Below is a small trained network, with its code and all its weights. Each question gives an input and a target symbol and asks what happens when units are switched off, that is, made to give their printed mean instead of their output.

import numpy as np


def w(rows, s, z=0):
    codes = np.array(rows[::2]) - 128.0
    scale = np.full(codes.shape[1], s)
    scale[-1] = z or s
    return codes * scale


def f(y):
    return y / 2 * (1 + np.tanh(0.7978845608 * (y + 0.044715 * y**3)))


def softmax(a):
    e = np.exp(a - a.max(-1, keepdims=True))
    return e / e.sum(-1, keepdims=True)


def log_softmax(a):
    a = a - a.max(-1, keepdims=True)
    return a - np.log(np.exp(a).sum(-1, keepdims=True))


def net(x, mask):
    ids = ['ΓΨαβζημξπω'.index(c) for c in x.split()]
    T = len(ids)
    res = E[ids] + P[:T]
    u = 0
    for l in range(2):
        q, k, v = (res @ M[l].T for M in (Q, K, V))
        z = softmax(np.where(np.tri(T) > 0, q @ k.T / 3**0.5, -1e9)) @ v
        res = res + np.where(mask[u], z, O[l][:, -1]) @ O[l][:, :-1]
        u += 1
        y = f(res @ A[l][:, :-1].T + A[l][:, -1])
        res = res + np.where(mask[u : u + 12], y, B[l][:, -1]) @ B[l][:, :-1]
        u += 12
    return log_softmax(res[-1] @ U[:, :-1].T + U[:, -1])


Q, K, V, O, A, B = {}, {}, {}, {}, {}, {}
E = w([
[145,184,167,54],'Γ',
[70,201,94,183],'Ψ',
[186,171,31,254],'α',
[176,53,94,111],'β',
[205,178,168,213],'ζ',
[163,64,116,126],'η',
[151,189,73,45],'μ',
[51,154,161,53],'ξ',
[154,69,129,137],'π',
[45,43,60,124],'ω',
],0.013)
P = w([
[109,4,193,253],'0',
[102,184,118,177],'1',
[113,165,103,154],'2',
[129,179,82,125],'3',
[127,165,62,104],'4',
[139,174,50,81],'5',
[144,167,33,63],'6',
[151,169,21,49],'7',
[156,168,7,33],'8',
[160,162,2,15],'9',
],0.0041)
Q[0] = w([
[53,35,162,38],'L0H0',
[229,5,87,150],'L0H0',
[226,177,254,42],'L0H0',
],0.034)
K[0] = w([
[87,32,137,75],'L0H0',
[223,9,148,200],'L0H0',
[253,157,177,25],'L0H0',
],0.04)
V[0] = w([
[79,42,131,58],'L0H0',
[71,131,253,189],'L0H0',
[194,147,7,93],'L0H0',
],0.0073)
O[0] = w([
[235,175,149,240,179],'L0H0',
[171,121,181,3,4],'L0H0',
[42,113,52,231,239],'L0H0',
],0.0045,0.0025)
A[0] = w([
[166,81,153,91,80],'L0N0',
[164,135,156,116,4],'L0N1',
[112,150,186,115,33],'L0N2',
[75,110,223,166,45],'L0N3',
[120,155,123,105,77],'L0N4',
[123,163,133,106,92],'L0N5',
[38,155,206,176,93],'L0N6',
[136,138,183,114,2],'L0N7',
[76,143,198,233,66],'L0N8',
[139,119,168,121,42],'L0N9',
[249,210,162,155,133],'L0N10',
[79,72,129,112,57],'L0N11',
],0.018,0.0062)
B[0] = w([
[71,169,236,211,168],'L0N0',
[156,129,68,30,84],'L0N1',
[39,120,93,119,105],'L0N2',
[209,139,157,169,101],'L0N3',
[88,155,127,127,101],'L0N4',
[79,180,132,139,110],'L0N5',
[8,34,208,227,169],'L0N6',
[79,126,45,82,97],'L0N7',
[135,111,21,229,166],'L0N8',
[141,149,85,88,76],'L0N9',
[61,165,193,251,252],'L0N10',
[95,91,52,35,138],'L0N11',
],0.018,0.0022)
Q[1] = w([
[74,143,110,86],'L1H0',
[169,4,120,190],'L1H0',
[135,115,182,158],'L1H0',
],0.041)
K[1] = w([
[62,149,104,72],'L1H0',
[197,3,158,149],'L1H0',
[147,144,173,173],'L1H0',
],0.044)
V[1] = w([
[1,27,120,201],'L1H0',
[78,100,129,169],'L1H0',
[79,81,153,121],'L1H0',
],0.0046)
O[1] = w([
[2,120,14,107,247],'L1H0',
[85,138,86,120,182],'L1H0',
[101,120,66,115,153],'L1H0',
],0.0048,0.011)
A[1] = w([
[198,137,137,25,72],'L1N0',
[177,162,216,110,37],'L1N1',
[207,122,125,98,101],'L1N2',
[183,92,137,119,113],'L1N3',
[189,201,87,47,48],'L1N4',
[98,111,200,37,105],'L1N5',
[162,99,130,5,45],'L1N6',
[136,111,135,106,79],'L1N7',
[89,163,170,90,125],'L1N8',
[113,146,203,129,69],'L1N9',
[154,53,187,17,29],'L1N10',
[102,150,117,157,1],'L1N11',
],0.015,0.0062)
B[1] = w([
[34,53,153,114,131],'L1N0',
[149,167,86,48,129],'L1N1',
[255,113,74,86,127],'L1N2',
[218,108,126,185,131],'L1N3',
[204,59,171,85,144],'L1N4',
[114,144,230,100,141],'L1N5',
[128,205,145,181,156],'L1N6',
[196,167,68,85,110],'L1N7',
[134,131,66,112,178],'L1N8',
[155,144,118,61,222],'L1N9',
[90,176,37,139,131],'L1N10',
[196,150,152,119,254],'L1N11',
],0.025,0.0055)
U = w([
[213,131,81,201,40],'Γ',
[80,41,69,90,138],'Ψ',
[111,168,140,152,153],'α',
[112,82,254,251,254],'β',
[92,115,220,80,93],'ζ',
[154,124,175,113,125],'η',
[198,93,133,149,71],'μ',
[192,49,161,91,163],'ξ',
[168,151,96,55,43],'π',
[208,203,219,171,79],'ω',
],0.0058,0.0062)

Each question gives the input, a string of symbols that net reads in full, and the target symbol t.
The units are the heads (3 rows each of Q, K, V and O) and the neurons (one row each of A and B). Each row of codes is followed by its name. A weight is (code - 128) times the scale printed after its matrix; where a second scale follows, it is the last column's (O, A, B and U).
mask holds one flag per unit, layer by layer, with each layer's heads first. A switched-off unit (its flag False) gives its mean, the last column of its rows in O or B, instead of its output. The means were averaged over made-up inputs and are rounded, as every weight is.
A unit's drop is (log p(t) with every unit on - log p(t) with that unit switched off) / (log p(t) with every unit on - log p(t) with every unit switched off).
most important unit: the unit with the biggest drop
top k neurons: the k neurons with the biggest drops, biggest first
top k neurons in layer l: the k neurons of layer l with the biggest drops, biggest first
input Ψ Ψ β β π, target Ψ: top 3 neurons	[L0N6, L0N10, L0N0]
input α β η β β α ξ ξ, target ζ: top neuron in layer 1	[L1N5]
input π ω Ψ ξ ξ Ψ π, target π: top 4 neurons	[L1N1, L1N9, L0N6, L0N0]
input Γ π β, target Γ: top 4 neurons	[L0N10, L0N6, L1N3, L1N2]
input Γ Γ η, target Γ: top 2 neurons in layer 0	[L0N10, L0N6]
input ω β β β β α β η, target ω: top 4 neurons	[L0N10, L1N9, L1N11, L0N0]
input β Ψ ω η β β Γ Ψ, target Ψ: top 2 neurons in layer 1	[L1N8, L1N11]
input π Ψ α ω β, target π: top 4 neurons	[L0N0, L1N1, L1N9, L0N6]
input α ω β α Ψ Γ β β π, target α: top 2 neurons	[L1N6, L1N10]
input α Ψ Ψ Ψ β β Ψ β ξ π, target α: top 2 neurons in layer 1	[L1N6, L1N10]
input α Ψ β μ, target ξ: top 3 neurons	[L0N10, L0N6, L1N4]
input ω Γ β, target ω: top 3 neurons	[L0N10, L1N9, L1N11]
input ζ β μ η, target ζ: top 3 neurons	[L0N0, L1N5, L0N10]
input β Ψ ω Ψ, target Ψ: most important unit	L0H0
input Ψ Γ Γ, target π: top 2 neurons	[L1N8, L1N9]
input α Ψ μ ω β, target α: top 3 neurons	[L1N6, L0N11, L1N10]
input ζ ω Γ Γ Γ β, target ζ: top 3 neurons in layer 0	[L0N0, L0N10, L0N11]
input π β Ψ β ζ ω μ β, target π: top 3 neurons in layer 0	[L0N0, L0N6, L0N3]
input μ β Ψ, target β: top 3 neurons in layer 0	[L0N8, L0N6, L0N10]
input μ β ω ω β ζ Γ, target π: top 4 neurons in layer 0	[L0N5, L0N6, L0N8, L0N11]
input ω μ α β π, target ω: top 2 neurons in layer 1	[L1N9, L1N11]
